Below are the code and all the weights of a small trained network. Each question names an input and a class and asks about switching units off, where a switched-off unit gives its printed mean instead of its output.

import numpy as np


def w(rows, s, z=0):
    codes = np.array(rows[::2]) - 128.0
    scale = np.full(codes.shape[1], s)
    scale[-1] = z or s
    return codes * scale


def f(y):
    return np.maximum(y, 0)


def log_softmax(a):
    a = a - a.max(-1, keepdims=True)
    return a - np.log(np.exp(a).sum(-1, keepdims=True))


def net(x, mask):
    res = np.array(x, float).reshape(1, 3) / 4 @ E
    y = f(res @ A[0][:, :-1].T + A[0][:, -1])
    res = res + np.where(mask, y, B[0][:, -1]) @ B[0][:, :-1]
    return log_softmax(res[-1] @ U[:, :-1].T + U[:, -1])


A, B = {}, {}
E = w([
[92,42,187,128,249],'x0',
[179,7,109,177,150],'x1',
[130,133,83,107,135],'x2',
],0.012)
A[0] = w([
[112,161,140,102,137,82],'n1',
[143,114,130,82,160,98],'n2',
[126,125,138,124,183,81],'n3',
[74,120,140,75,181,65],'n4',
[141,74,175,106,157,121],'n5',
[62,129,125,169,164,68],'n6',
[210,104,45,139,186,82],'n7',
[157,153,113,107,58,56],'n8',
[149,156,103,164,112,254],'n9',
[56,205,147,22,117,143],'n10',
[159,129,79,213,159,70],'n11',
[133,152,56,133,176,161],'n12',
[231,168,126,191,46,49],'n13',
[163,127,171,89,173,95],'n14',
[251,49,101,212,109,101],'n15',
],0.012,0.0087)
B[0] = w([
[17,182,99,140,123,151],'n1',
[93,61,109,91,114,150],'n2',
[75,111,110,77,77,163],'n3',
[81,65,110,115,119,178],'n4',
[132,93,143,88,119,202],'n5',
[76,64,69,123,122,152],'n6',
[106,165,87,162,116,182],'n7',
[114,136,70,105,106,184],'n8',
[186,80,201,105,145,225],'n9',
[108,116,81,190,190,252],'n10',
[81,123,122,166,96,155],'n11',
[245,173,124,69,138,166],'n12',
[88,81,126,96,85,212],'n13',
[119,1,99,120,59,162],'n14',
[96,153,97,195,152,245],'n15',
],0.0087,0.012)
U = w([
[62,146,107,172,141,60],'0',
[87,84,116,12,37,38],'1',
[134,115,127,85,133,254],'2',
[170,129,177,74,155,148],'3',
],0.012,0.0075)

Each question gives the input, the list of numbers given to net, and the class t.
The units are the neurons (one row each of A and B). Each row of codes is followed by its name. A weight is (code - 128) times the scale printed after its matrix; where a second scale follows, it is the last column's (A, B and U).
mask holds one flag per neuron, in row order. A switched-off neuron (its flag False) gives its mean, the last column of its row in B, instead of its output. The means were averaged over made-up inputs and are rounded, as every weight is.
A unit's drop is (log p(t) with every unit on - log p(t) with that unit switched off) / (log p(t) with every unit on - log p(t) with every unit switched off).
The circuit of an input: a set's keep is (log p(t) with only the set's units on - log p(t) with every unit switched off) / (log p(t) with every unit on - log p(t) with every unit switched off). Starting from the 12 units with the biggest drops (on a tie, the unit counted first), units are removed one at a time, each time the one whose removal leaves the highest keep (on an exact tie, the one counted first), for as long as the keep stays at least 0.8.
units of the circuit, in order: the units of the circuit, biggest drop first
most important unit: the unit with the biggest drop
top k neurons: the k neurons with the biggest drops, biggest first
drop of u: that unit's drop, to one decimal
input [-3,-7,4], class 0: units of the circuit, in order => n10
input [-8,-8,2], class 0: top 2 neurons => n10; n1
input [3,-1,-2], class 3: units of the circuit, in order => n13; n15
input [7,-5,4], class 1: units of the circuit, in order => n15; n4
input [3,1,-1], class 3: units of the circuit, in order => n13; n8; n10
input [-6,6,-6], class 0: top 2 neurons => n15; n5
input [1,6,5], class 0: top 3 neurons => n15; n7; n11
input [-7,7,2], class 0: top 3 neurons => n15; n7; n5
input [-7,-5,8], class 2: top 2 neurons => n10; n9
input [7,8,2], class 0: top 2 neurons => n15; n7
input [-3,-7,-4], class 0: drop of n10 => 1.0
input [-2,8,-7], class 0: drop of n15 => 1.0
input [7,1,0], class 1: drop of n4 => 0.0
input [-4,-7,3], class 0: most important unit => n10
